Below is a small trained network, with its code and all its weights. Each question gives an input and a target symbol and asks what happens when units are switched off, that is, made to give their printed mean instead of their output.

import numpy as np


def w(rows, s, z=0):
    codes = np.array(rows[::2]) - 128.0
    scale = np.full(codes.shape[1], s)
    scale[-1] = z or s
    return codes * scale


def f(y):
    return np.maximum(y, 0)


def softmax(a):
    e = np.exp(a - a.max(-1, keepdims=True))
    return e / e.sum(-1, keepdims=True)


def log_softmax(a):
    a = a - a.max(-1, keepdims=True)
    return a - np.log(np.exp(a).sum(-1, keepdims=True))


def net(x, mask):
    ids = ['ΛΨΩαβζηθξπτφ'.index(c) for c in x.split()]
    T = len(ids)
    res = E[ids] + P[:T]
    q, k, v = (res @ M[0].T for M in (Q, K, V))
    z = softmax(np.where(np.tri(T) > 0, q @ k.T / 4**0.5, -1e9)) @ v
    res = res + np.where(mask[0], z, O[0][:, -1]) @ O[0][:, :-1]
    y = f(res @ A[0][:, :-1].T + A[0][:, -1])
    res = res + np.where(mask[1:17], y, B[0][:, -1]) @ B[0][:, :-1]
    return log_softmax(res[-1] @ U[:, :-1].T + U[:, -1])


Q, K, V, O, A, B = {}, {}, {}, {}, {}, {}
E = w([
[164,145,92],'Λ',
[143,171,108],'Ψ',
[196,140,145],'Ω',
[7,105,117],'α',
[164,96,133],'β',
[118,67,132],'ζ',
[211,84,74],'η',
[82,250,21],'θ',
[62,80,118],'ξ',
[169,231,116],'π',
[55,151,163],'τ',
[51,105,162],'φ',
],0.019)
P = w([
[207,89,124],'0',
[2,129,68],'1',
[209,88,155],'2',
[10,126,44],'3',
[202,110,152],'4',
[9,124,35],'5',
[193,118,158],'6',
[19,131,25],'7',
],0.0061)
Q[0] = w([
[106,127,187],'h0',
[139,102,138],'h0',
[173,92,251],'h0',
[168,142,175],'h0',
],0.015)
K[0] = w([
[116,102,166],'h0',
[93,121,192],'h0',
[124,7,156],'h0',
[92,71,149],'h0',
],0.011)
V[0] = w([
[129,33,14],'h0',
[92,197,2],'h0',
[114,69,114],'h0',
[148,94,80],'h0',
],0.0091)
O[0] = w([
[119,80,149,214],'h0',
[137,141,1,253],'h0',
[96,107,157,135],'h0',
[194,176,80,161],'h0',
],0.0065,0.0063)
A[0] = w([
[99,141,75,143],'n0',
[196,209,123,180],'n1',
[108,180,104,33],'n2',
[142,206,78,99],'n3',
[140,127,246,254],'n4',
[189,96,35,101],'n5',
[234,98,216,103],'n6',
[65,50,129,79],'n7',
[65,82,154,136],'n8',
[126,68,184,216],'n9',
[117,90,109,122],'n10',
[132,62,171,155],'n11',
[97,87,46,174],'n12',
[156,84,138,140],'n13',
[38,69,88,46],'n14',
[74,102,86,205],'n15',
],0.012,0.0071)
B[0] = w([
[108,152,114,200],'n0',
[45,115,175,180],'n1',
[196,136,124,153],'n2',
[128,52,155,194],'n3',
[157,253,112,183],'n4',
[96,138,137,234],'n5',
[43,131,42,171],'n6',
[97,122,173,170],'n7',
[122,178,174,171],'n8',
[174,122,133,190],'n9',
[165,118,147,158],'n10',
[164,28,149,173],'n11',
[153,108,148,247],'n12',
[151,140,112,160],'n13',
[112,30,157,181],'n14',
[152,167,98,220],'n15',
],0.011,0.014)
U = w([
[59,135,137,255],'Λ',
[40,131,194,104],'Ψ',
[72,222,70,109],'Ω',
[78,72,213,47],'α',
[225,164,55,140],'β',
[245,130,159,169],'ζ',
[116,75,54,110],'η',
[46,160,74,99],'θ',
[192,49,221,48],'ξ',
[20,186,194,114],'π',
[112,229,154,162],'τ',
[107,160,254,102],'φ',
],0.0097,0.0069)

Each question gives the input, a string of symbols that net reads in full, and the target symbol t.
The units are the heads (4 rows each of Q, K, V and O) and the neurons (one row each of A and B). Each row of codes is followed by its name. A weight is (code - 128) times the scale printed after its matrix; where a second scale follows, it is the last column's (O, A, B and U).
mask holds one flag per unit, heads first, then neurons. A switched-off unit (its flag False) gives its mean, the last column of its rows in O or B, instead of its output. The means were averaged over made-up inputs and are rounded, as every weight is.
A unit's drop is (log p(t) with every unit on - log p(t) with that unit switched off) / (log p(t) with every unit on - log p(t) with every unit switched off).
The circuit of an input: a set's keep is (log p(t) with only the set's units on - log p(t) with every unit switched off) / (log p(t) with every unit on - log p(t) with every unit switched off). Starting from the 12 units with the biggest drops (on a tie, the unit counted first), units are removed one at a time, each time the one whose removal leaves the highest keep (on an exact tie, the one counted first), for as long as the keep stays at least 0.8.
circuit, biggest first: the units of the circuit, biggest drop first
unit that matters most: the unit with the biggest drop
k most important neurons: the k neurons with the biggest drops, biggest first
drop of u: that unit's drop, to one decimal
input ζ θ θ ξ β π η, target η: most important neuron => [n4]
input ζ ζ Λ η Ω β, target ζ: circuit, biggest first => [n6, n1]
input Ψ Ψ β ζ η, target η: 3 most important neurons => [n6, n4, n8]
input ζ θ ξ η β η θ Λ, target η: 3 most important neurons => [n3, n4, n12]
input θ θ η ζ β ζ, target η: circuit, biggest first => [h0, n14]
input θ Ω φ Ω ζ τ, target η: 2 most important neurons => [n14, n4]
input β θ φ, target φ: circuit, biggest first => [h0, n11, n4]
input θ β η ζ ζ Ω ζ φ, target η: 2 most important neurons => [n14, n1]
input φ Λ θ ζ φ ξ, target η: 3 most important neurons => [n14, n15, n1]
input Ψ α ζ θ φ β, target η: 2 most important neurons => [n4, n8]
input π θ Ψ π Ω, target Ω: drop of n4 => 0.2
input η φ η Ψ θ Ω ξ Λ, target η: drop of n1 => -0.1
input α η Λ φ θ β β, target β: drop of n6 => 0.2
input ζ β Ω Ω θ ζ η Ψ, target η: unit that matters most => n3
